[[106 100 112 156]
 [120 119 124 128]
 [131 130 127 123]
 [130 124 127 131]]
=>
[106 119 127 131]

[[150 116 134]
 [128 127 136]
 [132 127 130]
 [122 131 128]
 [127 127 125]]
=>
[150 127 130]

[[109 157]
 [135 118]]
=>
[109 118]

[[108 128 118 137 152]
 [121 132 123 125 132]
 [135 135 133 120 135]]
=>
[108 132 133]

[[150 148]
 [133 129]
 [120 126]]
=>
[150 129]

[[128 135 101 143]
 [153 124 101 128]
 [123 128 101 134]]
=>
[128 124 101]

[[127 127 125]
 [124 126 113]
 [123 125 107]
 [125 124 116]
 [121 125  99]]
=>
[127 126 107]
---
[[124 123 133 120 113 126 105 124 122 136 137 117 144]
 [138 135 147 127 110 126 123 122 119 124 136 110 146]
 [122 121 118 121 129 125 130 124 130 143 130 124 135]
 [128 134 129 126 133 132 119 138 131 141 131 135 111]
 [133 134 140 134 135 134 126 134 132 129 136 136 120]]
=>
[[138 135 147 127 110 126 123 122 119 124 136 110 146]
 [128 134 129 126 133 132 119 138 131 141 131 135 111]]

[[129 139 131 129 131 127 130 128 128]
 [122 130 134 124 126 104 122 124 130]]
=>
[[122 130 134 124 126 104 122 124 130]]

[[138 132 141 137 130 133 132 129 128 139]
 [158 134 139 131 130 132 130 133 129 133]]
=>
[[158 134 139 131 130 132 130 133 129 133]]

[[138 132 118 155 149 119 152 102 114 141 137 133 139 130 143]
 [125 147 135 141 121 131 146 118 131 111 125 124 120 123 118]
 [115 119 115 130 141 117 122 134 116 145 114 137 139 119 147]
 [119 126 135 154 152 127 140 115 125 139 111 146 137 106 122]
 [142 142 133 119 106 143 121 144 141 114 149 103 110 143 131]
 [129 112 144 109 139 141 105 142 147 136 130 142 136 126 108]]
=>
[[125 147 135 141 121 131 146 118 131 111 125 124 120 123 118]
 [119 126 135 154 152 127 140 115 125 139 111 146 137 106 122]
 [129 112 144 109 139 141 105 142 147 136 130 142 136 126 108]]

[[124 126 127 128 137 139 125 131 128 139 131 130 129 127 124 119]
 [140 127 128 132 141 140 118 132 131 125 126 107 124 129 127 118]
 [135 132 131 130 129 110 134 139 128 120 130 112 128 117 120 131]
 [127 125 126 123 128 112 116 119 124 117 125 138 139 145 121 133]]
=>
[[140 127 128 132 141 140 118 132 131 125 126 107 124 129 127 118]
 [127 125 126 123 128 112 116 119 124 117 125 138 139 145 121 133]]

[[101 123]
 [125 132]
 [116 131]
 [114 113]
 [128 125]
 [125 123]
 [120 125]
 [132 137]
 [127 112]
 [121 124]]
=>
[[125 132]
 [114 113]
 [125 123]
 [132 137]
 [121 124]]

[[127 130 127 147 125 112 139]
 [139 126 142 118 130 139 123]
 [129 114 124 124 117 129 151]]
=>
[[139 126 142 118 130 139 123]]

[[137 131 122 138 133]
 [117 117 101 109 156]]
=>
[[117 117 101 109 156]]

[[139 128 145]
 [136 146 113]
 [118 117 129]
 [129 135 128]
 [118 142 125]
 [138 149 116]
 [117 126 118]
 [126 116 136]
 [132 125 136]
 [139 124 152]
 [125 142 137]
 [150 135 111]]
=>
[[136 146 113]
 [129 135 128]
 [138 149 116]
 [126 116 136]
 [139 124 152]
 [150 135 111]]
